Below is a small trained network, with its code and all its weights. Each question gives an input and a class and asks what happens when units are switched off, that is, made to give their printed mean instead of their output.

import numpy as np


def w(rows, s, z=0):
    codes = np.array(rows[::2]) - 128.0
    scale = np.full(codes.shape[1], s)
    scale[-1] = z or s
    return codes * scale


def norm(h):
    return h / np.sqrt((h * h).mean(-1, keepdims=True) + 1e-5)


def f(y):
    return y / 2 * (1 + np.tanh(0.7978845608 * (y + 0.044715 * y**3)))


def log_softmax(a):
    a = a - a.max(-1, keepdims=True)
    return a - np.log(np.exp(a).sum(-1, keepdims=True))


def net(x, mask):
    res = np.array(x, float).reshape(1, 2) / 4 @ E
    u = 0
    for l in range(3):
        y = f(norm(res) @ A[l][:, :-1].T + A[l][:, -1])
        res = res + np.where(mask[u : u + 5], y, B[l][:, -1]) @ B[l][:, :-1]
        u += 5
    return log_softmax(norm(res)[-1] @ U[:, :-1].T + U[:, -1])


A, B = {}, {}
E = w([
[211,196,144,236,135,149,197,204],'x0',
[86,136,114,5,242,102,207,131],'x1',
],0.011)
A[0] = w([
[76,183,137,109,188,97,225,57,178],'0.n0',
[114,194,186,174,84,118,35,203,154],'0.n1',
[84,38,112,128,169,55,50,60,251],'0.n2',
[87,254,41,88,51,35,115,135,57],'0.n3',
[140,128,37,203,145,152,64,218,176],'0.n4',
],0.006,0.0017)
B[0] = w([
[135,142,2,201,189,152,73,144,208],'0.n0',
[118,168,15,116,223,167,84,157,208],'0.n1',
[146,171,160,158,158,207,207,113,255],'0.n2',
[225,154,169,190,97,64,146,123,122],'0.n3',
[116,126,164,68,228,165,162,106,191],'0.n4',
],0.0075,0.0056)
A[1] = w([
[96,93,141,94,106,116,74,100,150],'1.n0',
[96,87,133,63,118,117,109,117,254],'1.n1',
[99,157,104,187,176,161,121,89,220],'1.n2',
[98,52,103,130,214,141,52,62,18],'1.n3',
[145,102,98,188,5,119,2,170,162],'1.n4',
],0.0086,0.00097)
B[1] = w([
[55,128,177,183,60,9,205,223,163],'1.n0',
[142,164,111,201,82,145,105,164,169],'1.n1',
[202,42,117,69,112,109,162,57,255],'1.n2',
[144,140,140,205,71,102,105,182,242],'1.n3',
[122,203,6,92,254,136,132,69,223],'1.n4',
],0.0093,0.0066)
A[2] = w([
[147,180,132,242,130,185,188,180,204],'2.n0',
[136,103,145,82,149,90,23,178,4],'2.n1',
[27,111,148,153,24,108,121,115,127],'2.n2',
[103,108,98,98,183,125,185,191,58],'2.n3',
[254,109,134,181,71,88,215,177,74],'2.n4',
],0.0082,0.0028)
B[2] = w([
[13,125,137,113,96,74,101,179,254],'2.n0',
[133,116,143,141,115,113,159,99,108],'2.n1',
[124,101,251,137,128,45,219,223,204],'2.n2',
[140,182,118,194,98,182,61,87,191],'2.n3',
[123,66,208,80,57,68,160,97,226],'2.n4',
],0.013,0.0063)
U = w([
[121,235,4,150,198,116,91,121,229],'0',
[59,142,190,144,59,30,160,211,185],'1',
[217,15,135,94,108,132,146,64,98],'2',
[171,188,177,107,102,157,66,160,2],'3',
[145,165,182,121,118,198,91,164,2],'4',
],0.014,0.0044)

Each question gives the input, the list of numbers given to net, and the class t.
The units are the neurons (one row each of A and B). Each row of codes is followed by its name. A weight is (code - 128) times the scale printed after its matrix; where a second scale follows, it is the last column's (A, B and U).
mask holds one flag per neuron, layer by layer. A switched-off neuron (its flag False) gives its mean, the last column of its row in B, instead of its output. The means were averaged over made-up inputs and are rounded, as every weight is.
A unit's drop is (log p(t) with every unit on - log p(t) with that unit switched off) / (log p(t) with every unit on - log p(t) with every unit switched off).
most important unit: the unit with the biggest drop
top k neurons: the k neurons with the biggest drops, biggest first
top k neurons in layer l: the k neurons of layer l with the biggest drops, biggest first
drop when u is switched off: that unit's drop, to one decimal
input [-8,-8], class 0: top 2 neurons -> 1.n4, 2.n4
input [-2,2], class 2: most important unit -> 1.n2
input [0,-1], class 2: top 2 neurons -> 1.n2, 1.n4
input [-3,2], class 2: top 2 neurons -> 0.n2, 1.n2
input [-3,3], class 2: top 4 neurons in layer 1 -> 1.n4, 1.n2, 1.n3, 1.n0
input [1,1], class 2: top 2 neurons in layer 1 -> 1.n4, 1.n2
input [-1,-3], class 2: top 4 neurons -> 1.n2, 0.n4, 0.n1, 0.n0
input [3,3], class 2: top 2 neurons -> 1.n4, 1.n2
input [3,2], class 2: top 3 neurons -> 1.n4, 1.n3, 0.n0
input [3,0], class 2: top 3 neurons in layer 1 -> 1.n4, 1.n3, 1.n1
input [6,-7], class 0: top 2 neurons -> 1.n4, 0.n2
input [-2,-2], class 2: drop when 0.n2 is switched off -> 0.6
input [1,4], class 0: drop when 1.n0 is switched off -> 0.1
input [4,-6], class 0: drop when 1.n4 is switched off -> 0.7
input [2,1], class 2: top neuron in layer 1 -> 1.n4
